In the rows, 128 means zero.
Each row of numbers stands for one element and depends on some of the facts below. Use the named rows to name the rest.

How the elements are related:
bamik γ sali; bamik γ plegres; bamik γ ripi; baplir γ grepen; baplir γ vibir; baplir γ nuflon; bipeplu γ stagren; bogrir γ radafus; bogrir γ lakles; brekibrul γ gegum; breklegra γ mugru; bristom γ notim
bristom γ stilo; bristom γ sunu; bruvul γ lakles; bruvul γ flate; daskik γ flate; daskik γ govan; drabrom γ radafus; drabrom γ lakles; drabrom γ flate; dreske γ zorik; dusamin γ lakles; dusamin γ flate
dusamin γ nafus; favum γ klame; flaler γ flate; flasku γ padu; flasku γ dredruk; flasku γ pinun; flasku γ ketrul; flegror γ latu; flegror γ lebivus; fluril γ nukegil; folo γ skaplaklim; fotin γ mugru
fuskim γ stubifes; gagrir γ drabrom; gebi γ raskefu; gebi γ vibir; gebi γ trabrol; gebo γ drabrom; gebo γ mugru; gebo γ flate; gebratrus γ drabrom; gegum γ flate; gegum γ nafus; gekos γ flate
gemupar γ gegum; gemupar γ bogrir; goklas γ tuso; gonan γ pinun; govan γ radafus; grago γ nete; gralal γ lipla; gralal γ gonan; granum γ lipla; granum γ plomu; greflas γ tremul; greflas γ bristom
gregar γ kluplel; grepen γ gegum; gridesur γ lebivus; grigra γ gegum; grurus γ raskefu; grutrok γ bruvul; grutrok γ zibruk; kepes γ drabrom; kepes γ nafus; ketrul γ gegum; ketrul γ lakles; kinik γ flate
klame γ plakek; klapoban γ nafus; klefes γ kofak; kleflas γ bipeplu; klifle γ zudas; kluplel γ grusti; kofak γ nafus; laflel γ lipla; lagezas γ klame; lagezas γ mugru; lagezas γ flate; lakles γ flate
laklom γ bogrir; lasul γ gubu; lasul γ latu; latu γ bruvul; lebivus γ gekos; lebivus γ nafus; lebivus γ zibruk; legrom γ bruvul; letrebim γ flate; letrebim γ zibruk; lida γ gekos; lidran γ troler
lidran γ nafus; lidran γ dovak; lipla γ nafus; lipla γ zibruk; listus γ troler; listus γ govan; listus γ skudomos; mabon γ flate; mugen γ radafus; mugru γ flate; mupe γ traskir; notim γ mugru
notim γ flate; nuflon γ grusti; nuflon γ govan; nukegil γ zibruk; nukegil γ lebivus; nuklo γ radafus; nuklo γ zibruk; nutra γ stilo; nutra γ kastazu; nutra γ flate; nutra γ nafus; padu γ sketiflu
padu γ sipin; paplagrum γ grusti; pemal γ kluplel; pemal γ stemak; pemal γ kleflas; pemal γ lipla; pestu γ mugru; pestu γ radafus; pinun γ flusketrul; pitegru γ tadesko; pladigo γ gralal; pladigo γ meflam
pladigo γ govan; plegres γ nafus; plegres γ zorik; plibru γ raskefu; ploful γ favum; ploful γ plibru; plomu γ mugru; plomu γ lipla; radafus γ kinik; radafus γ flate; radafus γ nafus; ranom γ fivus
raskefu γ lakles; rasti γ stemak; rasti γ sitrol; rerom γ tivan; rerom γ pinun; rerom γ nafus; rerom γ sunu; riflibras γ lipla; riflibras γ breklegra; riklun γ stagren; riklun γ nuflon; ripi γ brizum
sali γ lakles; sali γ raskefu; sivum γ plegres; sivum γ troler; sivum γ ripi; skagreste γ stozal; skaplaklim γ lakles; skedu γ lakles; skotil γ nafus; staflok γ mugru; stagren γ gekos; stagren γ flate
stemak γ grepen; stemak γ flate; stozal γ drabrom; stozal γ zibruk; stubifes γ flate; subom γ gemupar; sudrus γ zusko; sudrus γ latu; sudrus γ zibruk; sunu γ lipla; sutagi γ lakles; sutagi γ flate
tadesko γ flate; tivan γ zibruk; toza γ raskefu; toza γ rerom; trabrol γ tivan; traskir γ radafus; traskir γ flate; traskir γ skudomos; troler γ mugru; trotrek γ drabrom; trotrek γ breklegra; trubri γ ripi
tugros γ pemal; tukom γ drabrom; tuso γ zusko; veku γ radafus; vestar γ fuskim; vestar γ gemupar; vestar γ ripi; vibir γ plegres; vibir γ stozal; vumem γ zorik; ziplak γ stopla; zorik γ mugru
zorik γ flate; zume γ griskar; zusko γ veku; zuvabak γ grunis; zuvabak γ nafus; bipeplu ζ padu; bogrir ζ klefes; bogrir ζ ketrul; brebrok ζ laskir; breklegra ζ sunon; breklegra ζ lida; bristom ζ klefes
bristom ζ ketrul; brizum ζ tadesko; bruvul ζ vumem; dredom ζ govan; dreflar ζ ploful; drekom ζ gebo; flasku ζ plomu; folo ζ lebivus; fuskim ζ meflam; gebi ζ grunis; gebo ζ gregar; gebratrus ζ paplagrum
granum ζ pestu; granum ζ dusamin; greflas ζ sitrol; grepen ζ zuvabak; grepen ζ risu; gridesur ζ bribram; griskar ζ foplom; grurus ζ dredruk; grusti ζ klefes; grutrok ζ bogrir; keditrak ζ bruvul; ketrul ζ gridesur
lagezas ζ staflok; laskir ζ brebrok; lasul ζ plegres; lebivus ζ folo; lipla ζ govan; listus ζ tuso; lople ζ traplom; mustes ζ riflibras; pemal ζ rasti; pitegru ζ favum; plegres ζ lasul; plibru ζ vestar
ranom ζ keditrak; ranom ζ bruvul; rasti ζ risu; rerom ζ grigra; ripi ζ lasul; ripi ζ plegres; risu ζ grepen; risu ζ bipeplu; sali ζ gemupar; sipin ζ pestu; skaplaklim ζ legrom; skekle ζ drekom
stopla ζ troler; stozal ζ leplik; stuzul ζ flaler; tadesko ζ stemak; toza ζ sudrus; traskir ζ laflel; trubri ζ paplagrum; tugros ζ stagren; tugros ζ staflok; tuso ζ kepes; tuso ζ flegror; vumem ζ keditrak
vunope ζ lakles; zorik ζ tuso; zubrudril ζ fluril; zusko ζ tugros; zuvabak ζ risu; bamik η a; baplir η a; bipeplu η b; bogrir η b; brebrok η b; brekibrul η a; breklegra η a
bribram η b; bristom η a; brizum η b; bruvul η b; daplor η a; daskik η a; dovak η b; drabrom η a; dredom η a; dredruk η a; dreflar η a; drekom η b
dreske η a; dusamin η a; favum η b; fivus η b; flaler η a; flasku η a; flate η a; flegror η a; flostem η b; fluril η a; flusketrul η a; folo η a
foplom η b; fotin η a; fuskim η a; gagrir η a; gebi η a; gebo η b; gebratrus η b; gegum η b; gekos η a; gemupar η b; goklas η b; gonan η b
govan η a; grago η a; gralal η b; granum η a; greflas η a; gregar η a; grepen η a; gridesur η a; grigra η a; griskar η a; grunis η a; grurus η a
grusti η b; grutrok η a; gubu η a; kastazu η a; keditrak η a; kepes η a; ketrul η a; kinik η a; kladron η b; klame η a; klapoban η a; klefes η a
kleflas η a; klifle η b; klizezar η a; kluplel η a; kofak η a; laflel η a; lagezas η a; lakles η a; laklom η a; laskir η a; lasul η b; latu η a
lebivus η b; legrom η a; leplik η b; letrebim η a; lida η b; lidran η b; lipla η a; listus η a; lople η a; mabon η a; meflam η a; mugen η b
mugru η b; mupe η a; mustes η a; nafus η a; nare η a; nete η a; notim η a; nuflon η b; nukegil η a; nuklo η b; nutra η a; padu η b
paplagrum η a; pemal η a; peplisti η a; pestu η a; pinun η a; pitegru η a; pladigo η a; plakek η b; plegres η a; plibru η a; ploful η a; plomu η a
radafus η a; ranom η a; raskefu η b; rasti η a; rerom η a; riflibras η a; riklun η a; ripi η a; risu η b; sali η b; sipin η b; sitrol η b
sivum η b; skagreste η a; skaplaklim η a; skedu η a; skekle η a; skeska η b; sketiflu η a; skitril η a; skotil η a; skudomos η b; staflok η a; stagren η a
stemak η a; stilo η a; stogrur η a; stopla η a; stozal η a; stubifes η a; stuzul η a; subom η a; sudrus η a; sunon η b; sunu η a; sutagi η a
tadesko η a; tivan η b; toza η b; trabrol η a; traflok η b; traplom η a; traskir η b; tremul η b; trigadri η b; troler η b; trotrek η a; trubri η a
tugros η a; tukom η a; tuso η a; veku η b; vestar η a; vibir η a; vumem η a; vunope η a; zibruk η a; zifler η b; zinil η b; ziplak η a
zorik η a; zubrudril η b; zudas η a; zume η a; zusko η a; zuvabak η a; bamik Π e; baplir Π c; bipeplu Π c; bogrir Π g; brebrok Π c; brekibrul Π e
breklegra Π c; bribram Π d; bristom Π e; brizum Π c; bruvul Π c; daskik Π c; dredom Π d; dredruk Π h; dreflar Π c; drekom Π c; dusamin Π f; favum Π g
fivus Π c; flaler Π c; flasku Π d; flate Π c; flegror Π e; flostem Π d; fluril Π c; flusketrul Π c; folo Π e; foplom Π g; fotin Π c; fuskim Π d
gebi Π c; gebo Π g; gebratrus Π f; gekos Π c; gemupar Π e; goklas Π d; gonan Π f; govan Π g; grago Π e; gralal Π c; granum Π d; greflas Π g
gregar Π c; grepen Π f; gridesur Π h; grigra Π d; griskar Π e; grunis Π f; grurus Π c; grusti Π c; grutrok Π c; kastazu Π g; keditrak Π c; kepes Π h
ketrul Π c; klame Π d; klefes Π d; kluplel Π c; kofak Π f; laflel Π f; lagezas Π c; lakles Π f; laklom Π c; laskir Π g; lasul Π c; latu Π c
lebivus Π f; legrom Π c; leplik Π c; letrebim Π c; lida Π d; lidran Π e; lipla Π c; listus Π d; lople Π d; meflam Π d; mugen Π d; mupe Π c
mustes Π c; nare Π c; nete Π e; notim Π d; nuflon Π c; nuklo Π c; padu Π c; paplagrum Π g; pemal Π c; peplisti Π c; pestu Π c; pitegru Π e
pladigo Π h; plakek Π d; plegres Π c; plibru Π c; ploful Π c; plomu Π d; radafus Π f; ranom Π e; raskefu Π c; rasti Π c; rerom Π d; riflibras Π e
riklun Π d; ripi Π c; risu Π g; sali Π d; sipin Π c; sitrol Π d; sivum Π c; skaplaklim Π c; skedu Π c; skekle Π e; sketiflu Π f; skotil Π c
skudomos Π d; staflok Π d; stagren Π e; stemak Π e; stogrur Π c; stopla Π d; stozal Π d; stubifes Π c; stuzul Π c; subom Π c; sudrus Π e; sunon Π d
sunu Π d; sutagi Π h; tadesko Π g; tivan Π c; toza Π c; traplom Π c; traskir Π d; tremul Π f; trigadri Π c; troler Π d; trotrek Π c; trubri Π e
tugros Π h; tuso Π e; veku Π c; vestar Π d; vumem Π c; vunope Π c; ziplak Π d; zorik Π d; zubrudril Π c; zudas Π g; zusko Π f; zuvabak Π c
bamik Ω zusko; brebrok Ω ploful; breklegra Ω gubu; bribram Ω vumem; bruvul Ω laklom; daskik Ω skeska; dredruk Ω pinun; favum Ω brekibrul; fivus Ω gregar; flaler Ω traflok; flasku Ω klifle; folo Ω bristom
fuskim Ω skudomos; gebo Ω klifle; gekos Ω dreske; gemupar Ω bristom; gonan Ω gagrir; govan Ω vumem; gregar Ω ploful; grepen Ω zusko; griskar Ω klifle; grunis Ω dreske; grutrok Ω bristom; keditrak Ω gregar
kepes Ω kleflas; kofak Ω trabrol; laflel Ω riflibras; lagezas Ω traflok; laklom Ω riflibras; laskir Ω vumem; lasul Ω gagrir; latu Ω mabon; leplik Ω mugru; lida Ω kleflas; lipla Ω nafus; listus Ω riflibras
lople Ω klifle; meflam Ω bristom; mugen Ω vumem; mupe Ω nutra; mustes Ω riflibras; nete Ω mabon; notim Ω mugru; nuflon Ω nafus; nuklo Ω grigra; padu Ω nafus; paplagrum Ω kleflas; pemal Ω klifle
plakek Ω grigra; plegres Ω mabon; ploful Ω sali; plomu Ω laklom; ranom Ω zibruk; riflibras Ω trabrol; sitrol Ω traflok; skaplaklim Ω nafus; stagren Ω nafus; stemak Ω mugru; stopla Ω latu; stuzul Ω klifle
subom Ω klifle; sunu Ω ziplak; traskir Ω vumem; tremul Ω riflibras; trotrek Ω nete; trubri Ω zibruk; tugros Ω gegum; tuso Ω dreske; veku Ω sunon; vestar Ω ripi; vumem Ω ziplak; vunope Ω ziplak
zorik Ω nafus; zuvabak Ω kladron

Some rows with their names:
[105 140 139 141 102  95 139 152 168  89 107 196 131 136 112 156 135  83
 153 134 130 137 113  90 101  87  97  87] -> raskefu
[ 94 152 126 157 136 179 127 172 144 181 125 179 143 123 126 169 215 152
 160 151 151  73 167 125  65 143  84 177] -> brizum
[ 79  93  76  90 122 109 109 130 195 185 146  99 153  86  85 159 111 175
  62 156 171 144 183 172 148 170 111 180] -> griskar
[143 118 139 140 129 115 141  94  98 108 112 122 142 132 124 113  94 118
 127 108 118 152 102 141 160  95 128 104] -> staflok
[119 139 111 157 154 183 112 155  86 182 165  99 157 156 188 120 186 161
 101 150 151 143 154 168 148 171 154 182] -> dredruk
[136 111 128 109 171 134 141 110 135  90 126 134 110 112  94  84  79 159
 137 112 117 147 101  97 133 140 103  82] -> stozal
[ 95 157 138 148  90 156 121 164 113 183 153 181 153 122 164 178 215 151
 155 155 157 115 166 113  67 134 104 179] -> trigadri
[146 126 118 110 161 118 138 118 152 102 130 103 115 139 129  95  76 143
  99 138 117 140 113 131 149 143 141  84] -> bamik
[127 112 139 158 145  91 142 144 171  88 110 159 148 148 121 141 177  76
 148 151 113 147 129 115  71  88  87  75] -> bogrir
[130 161  80 123 101 100 148 161 138  87 183 149  65 172 124 174  70 125
 121 153 115  75 118  91  91  91 163 178] -> nuflon
[123 103 144 164  57  90 113 108 153  95  86 149 126 147  90 171 116  55
 164 116 113  79 145 152 161  84 155 161] -> bruvul
[128 148 134 119 135 189 107 129  86 185 146 110 136 120 142 152 205 175
 137 133 147 137 141 121 131 165 129 178] -> stogrur
[142 133 131 121 149 150 146 108 110 112 120 124 135 131 143 107  85 146
 113 122 123 152  99 132 153 109 127  94] -> klefes
[ 84  88 124 141  57  87 134  94 201  93  88 106 163 132  85 177  85  97
  67 155 167 148 181 171 149  86  97 155] -> gebo
[136 121 133 116 155 140 142 129 116 119 119 124 131  97 127  89  70 141
 130 114 118 143 101 114 150 149 128  84] -> trabrol
[104 131 139 158  98 144 141 169 108 183 159 171 157 103 167 171 219 153
 162 155 155 122 162 133  63 149  99 179] -> skudomos
[120 120 130 137 135 189 139 143  78 185 162 107 151  84 158 122 191 171
 139 147 152 144 123 142 131 172 128 178] -> gubu

Rows to name:
No name comes twice in this set of rows, the named rows included.
[ 91  92 145 170  68  90 148 112 126  88 112 174 159 100  96 146 140  56
 163 123 127 122 107 133 149  84 111 145] | gegum
[102 123 134 150 135  98 145 164 170  87 131 177 152 124 153 138 154  95
 144 152 130 136 126 102  72 102  97  80] | lidran
[134 118 146 137  55  94 147 144 156  91 116 168 156  98 146 176 127  74
 139 151 118 149 109  94  87  88 109  86] | troler
[ 78  95  73  86 165  91 128 118 201 113 102 116 129 122  82  89  63 173
  69 147 170 154 174 169 158 124 100 141] | flasku
[ 78 114  75  83 123  92 127 109 200 116  90 109 125 124  83 146  64 177
  64 137 168 153 176 169 164 105 110 125] | subom
[153 148 130 118 118  95 139 171 185 114  86 163 108 147 137 135  66  62
 160 150 107  74 127 153  86 108 150  84] | mugen
[ 94 150 133 143 126 153 113 167 131 176 155 183 146 109 135 171 215 161
 165 150 155  90 172  95  63 151  90 179] | grusti
[154  98 122 167  71  91 147  86  76  90 187 101  66 173 106 160  71  59
  88 150 101 110 110 161 163  87 171 179] | stagren
[132 135 135 110 145 190  96 117  88 187 149 108 124 100 111 143 211 169
 150 139 142 122 154 100 125 169 116 179] | dreflar
[146 156 125 100 128 172  92 143 100 188 149 104 115 136 139 160 162 170
 130 145 141 115 158 141 138 167 153 177] | keditrak
[ 85 105  74  83 148  91 123 109 200 104  94 113 107 114  82 122  63 170
  63 139 171 152 181 155 162 117 100 107] | pemal
[117 142 133 145  96 119 138 167 132 186 161 152 146 124 168 174 197 146
 162 152 151  97 169 155  63 156 126 181] | plakek
[164 167 126  82 150  96  88 160 176 184  72 105  79 152 129  95  61  66
 145 101  96  72 120 160 153 156 165  72] | laklom
[125 162 132 131 134 193 110 140  79 184 145 118 146 150 170 156 206 171
 130 136 151 150 125 154 147 153 140 185] | traplom

The same elements again, as new rows of numbers:
Some rows with their names:
[131 113  97 120  89  79 140 107 115 123 155 159 129 113 142] -> greflas
[134 119  70  97  67  56 151 140 141 154 149 125 105 115 103] -> bristom
[128 120 116 134 105  72 151 108 151 109 116 124 152 116 159] -> stilo
[113 117 120 129 127  77 144 121 150 133 111 188 157 140 145] -> pladigo
[109 123 138 102 133 102 152  56 112 117 123 225 135 100 171] -> govan
[126 137 121 149 218 105  91  90 162  98 134 150 157 122 149] -> nuflon
[121 140 106 144 198  88  91 121 187 126 139 120 159 122 123] -> brizum
[132 124 131 154 105  92 142 117 123 107 154 165 141 115 154] -> stopla
[140 131  63 134  93 165 175  59  83 139  71 108 160 174 116] -> kinik
[136 112 109 130  91  95 131  97 107 108 154 168 128  86 154] -> trubri
[103  83 118 106 122  63  96  98 142 107 107 197 125 131 125] -> rerom
[139 121 103 123  93  72 153 126 121 127 158 157 138 106 157] -> zudas
[121 105 108 135  92 111 125  98 114 121 163 166 123  81 146] -> ranom
[129 140 120 149 210  99  92 111 170 106 138 140 161 123 149] -> leplik
[133 140 159 177 127 107 127 109 122  93 141 163 133  89 154] -> stuzul
[119 132 144 134 110  95 151  77 114 114 169 191 121  84 164] -> laskir
[128 115 124 151 108 100 129 110 112 107 144 170 139 119 147] -> fuskim

Which element is each row?
No name comes twice in this set of rows, the named rows included.
[146 132  79 117 168  81 119 106 144 114 185 126 147 130 147] | foplom
[132 162 132 141 195  97 122  79 133  80 179 154 136 128 152] | bribram
[145 129  53 123  71 164 170  70  56 157 117 129 146 163 114] | tadesko
[133 147 117 109 105  53 168 130 138 128 140 155 107 130 115] | ziplak
[137 124 132 136 110 103 144  86 104 107 168 177 131  70 173] | griskar
[140 148  76 140 172 167 131  37  74 111 162 142 151 148 139] | gebo
[150 164   7 120 152 161 173  75 120 168  91  37 167 212  83] | mugru
[122 124  90 105 196  95 113  77 149 122 157 167 160 124 165] | favum
[134 119  78 126 101 140 149  62  93 114  76 122 145 161 117] | drabrom
[125  78  35 178 171 211  46 103 121 138 107  94 201 183 112] | bruvul
[134  64  91 184 109 120  68 161 153 128 111 138 205 117 170] | mustes
[133 159  97 142 190 152 128  43  92  97 148 148 132 158 120] | traskir

